Here is a tiny trained network, its code and every weight. The questions are about switching its units off for an input and a class, where a switched-off unit gives its printed mean instead of its output.

import numpy as np


def w(rows, s, z=0):
    codes = np.array(rows[::2]) - 128.0
    scale = np.full(codes.shape[1], s)
    scale[-1] = z or s
    return codes * scale


def f(y):
    return np.maximum(y, 0)


def log_softmax(a):
    a = a - a.max(-1, keepdims=True)
    return a - np.log(np.exp(a).sum(-1, keepdims=True))


def net(x, mask):
    res = np.array(x, float).reshape(1, 5) / 4 @ E
    y = f(res @ A[0][:, :-1].T + A[0][:, -1])
    res = res + np.where(mask, y, B[0][:, -1]) @ B[0][:, :-1]
    return log_softmax(res[-1] @ U[:, :-1].T + U[:, -1])


A, B = {}, {}
E = w([
[149,84,66,79,152,176,160,193,121],'x0',
[101,170,62,144,77,129,183,119,185],'x1',
[248,179,137,138,142,135,130,133,142],'x2',
[104,132,128,231,172,138,148,188,117],'x3',
[158,64,82,167,167,113,126,52,152],'x4',
],0.012)
A[0] = w([
[150,38,63,164,180,101,113,44,140,21],'n0',
[134,118,128,53,94,100,106,112,135,41],'n1',
[129,100,131,131,134,153,174,152,129,82],'n2',
[108,140,155,192,159,118,177,181,99,28],'n3',
[85,179,210,180,82,76,75,60,148,49],'n4',
[189,196,135,130,102,149,99,166,141,99],'n5',
[34,65,97,117,144,92,110,100,119,71],'n6',
[134,119,104,104,152,113,149,146,120,21],'n7',
[141,116,68,102,144,145,86,168,99,3],'n8',
[125,194,146,109,100,146,105,193,98,54],'n9',
[146,113,123,9,79,114,102,88,151,84],'n10',
[118,135,120,225,184,128,123,192,127,73],'n11',
[124,120,156,124,160,96,60,137,115,104],'n12',
[64,99,124,167,126,125,108,162,136,130],'n13',
[114,161,185,174,79,68,115,69,126,48],'n14',
[93,156,69,116,96,105,181,117,179,7],'n15',
[237,178,108,161,128,164,127,134,126,72],'n16',
[129,89,204,75,166,145,76,152,85,70],'n17',
[203,151,148,141,142,92,123,123,181,56],'n18',
[72,119,113,124,118,108,119,116,123,8],'n19',
[100,184,75,133,98,109,185,122,176,87],'n20',
[139,69,87,50,146,193,163,187,139,85],'n21',
[68,142,168,86,91,116,140,182,91,82],'n22',
[100,176,84,127,43,184,163,112,187,15],'n23',
[144,75,66,86,122,226,155,167,112,92],'n24',
[46,94,128,107,103,166,120,116,116,70],'n25',
[110,91,177,111,159,147,91,133,97,85],'n26',
[98,216,192,78,70,163,112,214,110,58],'n27',
[144,129,123,52,99,103,109,91,129,31],'n28',
[142,121,138,74,89,140,115,95,151,3],'n29',
[30,79,128,105,87,123,126,121,98,75],'n30',
[127,98,150,91,163,151,76,101,54,65],'n31',
[130,117,134,129,149,136,87,149,81,53],'n32',
[145,81,172,109,185,121,83,137,78,44],'n33',
[126,130,131,86,116,109,127,90,117,98],'n34',
],0.011,0.0045)
B[0] = w([
[103,29,51,125,183,113,133,39,223,238],'n0',
[55,157,165,193,136,206,125,140,137,187],'n1',
[113,130,123,130,95,122,90,136,92,154],'n2',
[52,139,164,173,122,209,132,164,160,192],'n3',
[104,128,91,94,114,97,35,110,3,251],'n4',
[175,104,175,60,176,133,182,130,101,202],'n5',
[180,129,194,42,206,123,169,156,128,218],'n6',
[131,135,96,98,127,123,79,152,103,141],'n7',
[112,166,84,112,141,116,83,134,70,162],'n8',
[124,41,115,119,152,121,129,63,181,199],'n9',
[58,151,178,169,108,255,107,190,168,242],'n10',
[8,176,160,185,98,233,82,162,167,221],'n11',
[146,148,91,154,70,96,146,153,139,177],'n12',
[152,141,185,96,196,172,193,166,116,196],'n13',
[108,142,87,94,111,122,54,95,37,217],'n14',
[178,167,113,188,89,52,118,194,169,181],'n15',
[171,144,226,14,217,152,187,156,107,216],'n16',
[147,151,114,180,74,48,158,153,165,217],'n17',
[175,131,155,57,212,150,160,147,101,186],'n18',
[165,176,135,101,192,116,133,146,119,157],'n19',
[203,169,101,178,44,85,139,150,141,198],'n20',
[95,142,96,98,113,96,34,90,25,234],'n21',
[141,60,75,99,157,110,132,53,173,206],'n22',
[190,149,112,205,81,59,120,193,170,196],'n23',
[107,124,128,139,109,86,50,88,8,226],'n24',
[203,151,173,44,179,157,183,166,128,192],'n25',
[170,140,113,153,95,80,160,178,153,186],'n26',
[136,46,32,120,197,128,103,21,208,251],'n27',
[86,183,159,194,146,202,101,164,178,192],'n28',
[65,134,155,161,148,162,118,171,154,171],'n29',
[185,152,190,21,200,152,199,155,115,215],'n30',
[163,158,115,177,68,97,131,189,159,199],'n31',
[151,160,122,155,86,111,149,143,148,161],'n32',
[190,175,114,217,96,68,139,172,180,201],'n33',
[57,139,147,152,132,174,140,129,137,172],'n34',
],0.0076,0.011)
U = w([
[177,153,178,64,183,146,161,175,121,110],'0',
[18,162,143,185,116,224,101,182,173,118],'1',
[179,166,96,190,68,43,127,193,175,120],'2',
[85,142,86,117,115,98,51,121,13,113],'3',
[116,47,59,133,168,124,118,63,222,113],'4',
[107,105,139,133,86,153,164,125,117,255],'5',
[77,87,161,140,15,130,254,72,86,53],'6',
],0.014,0.026)

Each question gives the input, the list of numbers given to net, and the class t.
The units are the neurons (one row each of A and B). Each row of codes is followed by its name. A weight is (code - 128) times the scale printed after its matrix; where a second scale follows, it is the last column's (A, B and U).
mask holds one flag per neuron, in row order. A switched-off neuron (its flag False) gives its mean, the last column of its row in B, instead of its output. The means were averaged over made-up inputs and are rounded, as every weight is.
A unit's drop is (log p(t) with every unit on - log p(t) with that unit switched off) / (log p(t) with every unit on - log p(t) with every unit switched off).
unit that matters most: the unit with the biggest drop
top k neurons: the k neurons with the biggest drops, biggest first
drop of u: that unit's drop, to one decimal
input [-2,-2,2,-3,-3], class 5: unit that matters most -> n0
input [-5,8,-2,3,8], class 2: top 4 neurons -> [n20 n15 n27 n23]
input [-8,-8,3,4,1], class 2: top 4 neurons -> [n33 n17 n21 n12]
input [-5,-7,-3,0,7], class 2: top 2 neurons -> [n33 n27]
input [2,-5,-7,-3,-8], class 4: top 3 neurons -> [n27 n22 n9]
input [-7,-5,5,-2,-7], class 3: top 2 neurons -> [n4 n14]
input [-7,-1,7,2,6], class 0: top 4 neurons -> [n16 n18 n21 n24]
input [7,1,-5,2,3], class 3: top 2 neurons -> [n24 n21]
input [8,-4,2,1,8], class 3: top 3 neurons -> [n24 n21 n27]
input [5,-3,1,4,3], class 3: top 2 neurons -> [n10 n24]
input [-5,-4,-8,7,1], class 0: top 2 neurons -> [n6 n30]
input [2,-1,-5,-5,-3], class 0: top 3 neurons -> [n30 n25 n11]
input [-7,-7,3,4,-2], class 2: top 3 neurons -> [n33 n17 n21]
input [6,3,-5,2,-6], class 3: top 3 neurons -> [n21 n24 n0]
input [6,0,4,-3,1], class 3: top 2 neurons -> [n21 n24]
input [-2,7,8,5,6], class 0: unit that matters most -> n16
input [8,6,4,1,1], class 3: drop of n21 -> 0.3
input [3,7,-8,-5,-2], class 0: drop of n14 -> 0.0
input [7,-1,-3,-8,2], class 1: drop of n10 -> 1.1
input [7,8,6,-8,6], class 1: drop of n17 -> 0.1
input [-6,-3,-8,3,7], class 0: unit that matters most -> n6
